Below is a small trained network, with its code and all its weights. Each question gives an input and a target symbol and asks what happens when units are switched off, that is, made to give their printed mean instead of their output.

import numpy as np


def w(rows, s, z=0):
    codes = np.array(rows[::2]) - 128.0
    scale = np.full(codes.shape[1], s)
    scale[-1] = z or s
    return codes * scale


def f(y):
    return y / 2 * (1 + np.tanh(0.7978845608 * (y + 0.044715 * y**3)))


def softmax(a):
    e = np.exp(a - a.max(-1, keepdims=True))
    return e / e.sum(-1, keepdims=True)


def log_softmax(a):
    a = a - a.max(-1, keepdims=True)
    return a - np.log(np.exp(a).sum(-1, keepdims=True))


def net(x, mask):
    ids = ['ΘΞΠΨαβδεζηλμτφω'.index(c) for c in x.split()]
    T = len(ids)
    res = E[ids] + P[:T]
    u = 0
    for l in range(2):
        r = res
        for j in range(2):
            rows = slice(2 * j, 2 * j + 2)
            q, k, v = (r @ M[l][rows].T for M in (Q, K, V))
            z = softmax(np.where(np.tri(T) > 0, q @ k.T / 2**0.5, -1e9)) @ v
            o = O[l][rows]
            res = res + np.where(mask[u + j], z, o[:, -1]) @ o[:, :-1]
        u += 2
        y = f(res @ A[l][:, :-1].T + A[l][:, -1])
        res = res + np.where(mask[u : u + 16], y, B[l][:, -1]) @ B[l][:, :-1]
        u += 16
    return log_softmax(res[-1] @ U[:, :-1].T + U[:, -1])


Q, K, V, O, A, B = {}, {}, {}, {}, {}, {}
E = w([
[155,140,173,124,141],'Θ',
[175,111,167,131,157],'Ξ',
[5,98,83,168,172],'Π',
[152,150,172,119,131],'Ψ',
[131,131,156,145,130],'α',
[208,106,97,95,71],'β',
[130,169,158,151,170],'δ',
[178,138,192,192,96],'ε',
[96,154,105,149,221],'ζ',
[221,98,118,158,115],'η',
[107,134,71,59,89],'λ',
[101,227,121,99,141],'μ',
[119,111,61,122,51],'τ',
[35,191,85,84,82],'φ',
[199,167,138,90,139],'ω',
],0.02)
P = w([
[40,109,208,135,135],'0',
[70,123,187,151,100],'1',
[80,131,159,154,80],'2',
[98,133,135,163,84],'3',
[117,141,113,175,93],'4',
[129,144,91,182,91],'5',
[142,154,71,192,95],'6',
[149,167,52,194,102],'7',
[158,172,30,210,99],'8',
[175,160,18,222,108],'9',
[191,136,1,229,107],'10',
],0.0082)
Q[0] = w([
[94,98,183,73,124],'0.h0',
[104,78,137,112,167],'0.h0',
[174,102,198,252,111],'0.h1',
[124,161,91,238,74],'0.h1',
],0.012)
K[0] = w([
[83,45,252,122,129],'0.h0',
[45,156,173,147,203],'0.h0',
[254,166,199,162,48],'0.h1',
[224,137,72,195,99],'0.h1',
],0.0067)
V[0] = w([
[73,169,186,3,240],'0.h0',
[162,49,142,76,164],'0.h0',
[129,95,139,60,185],'0.h1',
[101,78,82,233,99],'0.h1',
],0.0062)
O[0] = w([
[93,97,114,104,245,3],'0.h0',
[190,94,76,90,174,52],'0.h0',
[140,106,106,107,186,40],'0.h1',
[72,132,112,254,71,207],'0.h1',
],0.0068,0.0044)
A[0] = w([
[173,185,168,104,140,60],'0.n0',
[171,58,143,197,138,92],'0.n1',
[176,118,223,173,110,90],'0.n2',
[107,86,22,109,121,110],'0.n3',
[218,1,96,128,119,120],'0.n4',
[100,149,192,177,143,129],'0.n5',
[99,40,173,114,164,254],'0.n6',
[165,136,124,79,108,163],'0.n7',
[121,165,85,155,140,19],'0.n8',
[127,78,138,103,116,230],'0.n9',
[110,147,68,159,145,52],'0.n10',
[121,128,150,43,173,137],'0.n11',
[81,98,162,134,96,176],'0.n12',
[136,144,68,116,84,16],'0.n13',
[169,224,105,137,163,250],'0.n14',
[124,164,84,190,109,28],'0.n15',
],0.011,0.0039)
B[0] = w([
[112,64,146,148,113,139],'0.n0',
[62,152,57,66,81,177],'0.n1',
[32,117,56,157,103,224],'0.n2',
[85,48,252,93,114,169],'0.n3',
[80,254,124,138,117,168],'0.n4',
[119,100,153,206,97,207],'0.n5',
[183,180,153,158,70,149],'0.n6',
[148,110,161,175,83,141],'0.n7',
[50,107,97,94,131,151],'0.n8',
[208,171,196,189,126,132],'0.n9',
[11,112,98,118,138,162],'0.n10',
[209,126,74,132,176,139],'0.n11',
[115,165,173,208,207,184],'0.n12',
[107,154,182,52,94,182],'0.n13',
[157,53,42,157,40,239],'0.n14',
[146,81,142,24,104,254],'0.n15',
],0.006,0.0073)
Q[1] = w([
[118,163,99,143,4],'1.h0',
[138,118,159,90,171],'1.h0',
[148,104,145,38,159],'1.h1',
[130,90,194,163,139],'1.h1',
],0.013)
K[1] = w([
[128,119,124,125,5],'1.h0',
[151,119,153,145,190],'1.h0',
[154,183,178,163,149],'1.h1',
[106,168,121,117,135],'1.h1',
],0.016)
V[1] = w([
[137,170,55,145,149],'1.h0',
[190,218,163,65,103],'1.h0',
[155,9,141,179,145],'1.h1',
[119,165,45,175,149],'1.h1',
],0.011)
O[1] = w([
[110,200,42,75,110,84],'1.h0',
[167,203,222,139,220,165],'1.h0',
[227,66,102,246,170,3],'1.h1',
[81,223,2,199,189,203],'1.h1',
],0.0087,0.0036)
A[1] = w([
[158,166,173,98,116,226],'1.n0',
[138,158,93,106,92,126],'1.n1',
[213,124,93,118,122,145],'1.n2',
[247,131,95,187,99,156],'1.n3',
[195,218,123,131,164,115],'1.n4',
[172,162,109,119,91,74],'1.n5',
[99,141,133,179,139,36],'1.n6',
[99,142,143,132,166,228],'1.n7',
[140,105,36,67,162,134],'1.n8',
[88,32,112,63,165,173],'1.n9',
[130,91,70,145,69,108],'1.n10',
[51,146,132,158,118,79],'1.n11',
[121,131,168,130,85,31],'1.n12',
[192,167,176,84,62,1],'1.n13',
[181,106,84,2,166,192],'1.n14',
[83,118,121,53,103,129],'1.n15',
],0.0096,0.0075)
B[1] = w([
[208,173,129,64,149,219],'1.n0',
[97,108,141,128,124,213],'1.n1',
[121,159,130,2,161,140],'1.n2',
[70,40,128,123,242,197],'1.n3',
[88,94,83,76,198,183],'1.n4',
[93,148,195,185,104,160],'1.n5',
[119,130,93,27,105,150],'1.n6',
[183,181,92,204,118,184],'1.n7',
[203,80,170,142,117,165],'1.n8',
[170,188,138,163,143,159],'1.n9',
[128,119,153,98,186,255],'1.n10',
[163,126,178,46,134,246],'1.n11',
[165,156,65,159,152,163],'1.n12',
[85,126,97,231,142,186],'1.n13',
[241,117,20,136,24,136],'1.n14',
[148,96,163,174,184,217],'1.n15',
],0.0069,0.0098)
U = w([
[108,115,172,107,169,47],'Θ',
[121,109,128,68,162,224],'Ξ',
[9,97,169,136,174,138],'Π',
[64,135,218,12,135,142],'Ψ',
[117,159,199,255,58,113],'α',
[139,201,167,126,186,52],'β',
[105,142,139,250,159,23],'δ',
[61,52,121,81,87,72],'ε',
[126,139,79,216,160,205],'ζ',
[111,184,64,68,74,238],'η',
[177,162,135,118,133,73],'λ',
[148,139,45,186,139,87],'μ',
[165,114,200,133,74,253],'τ',
[30,207,95,120,126,32],'φ',
[134,110,141,55,157,20],'ω',
],0.0066,0.006)

Each question gives the input, a string of symbols that net reads in full, and the target symbol t.
The units are the heads (2 rows each of Q, K, V and O) and the neurons (one row each of A and B). Each row of codes is followed by its name. A weight is (code - 128) times the scale printed after its matrix; where a second scale follows, it is the last column's (O, A, B and U).
mask holds one flag per unit, layer by layer, with each layer's heads first. A switched-off unit (its flag False) gives its mean, the last column of its rows in O or B, instead of its output. The means were averaged over made-up inputs and are rounded, as every weight is.
A unit's drop is (log p(t) with every unit on - log p(t) with that unit switched off) / (log p(t) with every unit on - log p(t) with every unit switched off).
The circuit of an input: a set's keep is (log p(t) with only the set's units on - log p(t) with every unit switched off) / (log p(t) with every unit on - log p(t) with every unit switched off). Starting from the 12 units with the biggest drops (on a tie, the unit counted first), units are removed one at a time, each time the one whose removal leaves the highest keep (on an exact tie, the one counted first), for as long as the keep stays at least 0.8.
circuit, biggest first: the units of the circuit, biggest drop first
most important unit: the unit with the biggest drop
k most important neurons: the k neurons with the biggest drops, biggest first
top k neurons in layer l: the k neurons of layer l with the biggest drops, biggest first
heads that matter: for each layer, one digit per head in row order, 1 if its drop is at least 0.15 and else 0, layers parted by /
input φ λ δ δ Π φ, target Ψ: circuit, biggest first	1.n11, 1.h1, 0.n14
input Ξ α φ Ψ α δ λ η ζ τ δ, target τ: most important unit	0.n15
input ζ Π Π φ ζ Ξ μ β δ τ η, target α: circuit, biggest first	1.n5, 0.h0
input β ζ δ δ ε, target Π: 3 most important neurons	1.n3, 1.n10, 0.n5
input Ξ η η δ β η δ α, target η: 3 most important neurons	0.n1, 0.n2, 0.n4
input Π α β μ μ Ξ φ Ξ ε λ, target ε: 3 most important neurons	0.n2, 1.n0, 1.n7
input δ δ Ξ β η Θ φ Π, target Ψ: circuit, biggest first	1.n11, 0.n14, 1.h1, 0.n3
input μ α φ ω Π δ Θ ζ δ, target ζ: heads that matter	00 / 01
input Ψ φ Π δ ε Θ ζ Ξ δ η Ψ, target η: top 3 neurons in layer 0	0.n1, 0.n2, 0.n4
input δ λ δ Π η φ, target Ψ: circuit, biggest first	1.n11, 0.h1, 1.h1, 0.n14
input ω φ μ φ η Ξ δ μ λ ε Ψ, target ε: heads that matter	00 / 10
input μ Ξ τ δ μ ω λ, target τ: top 2 neurons in layer 0	0.n3, 0.n2
input δ Ξ δ, target ζ: heads that matter	10 / 01
input δ δ Θ Π ω Ψ τ δ Ψ η η, target η: top 2 neurons in layer 0	0.n1, 0.n4
input φ β τ Ξ Ψ η δ δ ω, target Ξ: most important unit	1.n3
input β α η δ, target φ: top 3 neurons in layer 0	0.n4, 0.n1, 0.n2
input μ δ ω η δ ω ε λ ε δ δ, target ε: heads that matter	00 / 10
input Ψ ε α Ψ η λ ε Ψ ω, target ε: top 2 neurons in layer 0	0.n2, 0.n14
input Π τ Ψ δ, target τ: heads that matter	00 / 01
input μ η η β Ξ, target β: most important unit	1.h0
input Ξ δ τ τ δ λ λ τ ω, target τ: top 3 neurons in layer 0	0.n13, 0.n15, 0.n3
input δ φ τ η δ, target η: heads that matter	10 / 11
input Π η φ Π, target Ψ: top 2 neurons in layer 0	0.n6, 0.n14
input Θ λ Ξ τ δ, target α: heads that matter	00 / 10
input τ η α τ ω η, target η: 2 most important neurons	0.n1, 0.n12
input Π ε Θ ε φ δ, target Ψ: top 2 neurons in layer 1	1.n11, 1.n10
input ε δ τ Ξ, target α: most important neuron	1.n11
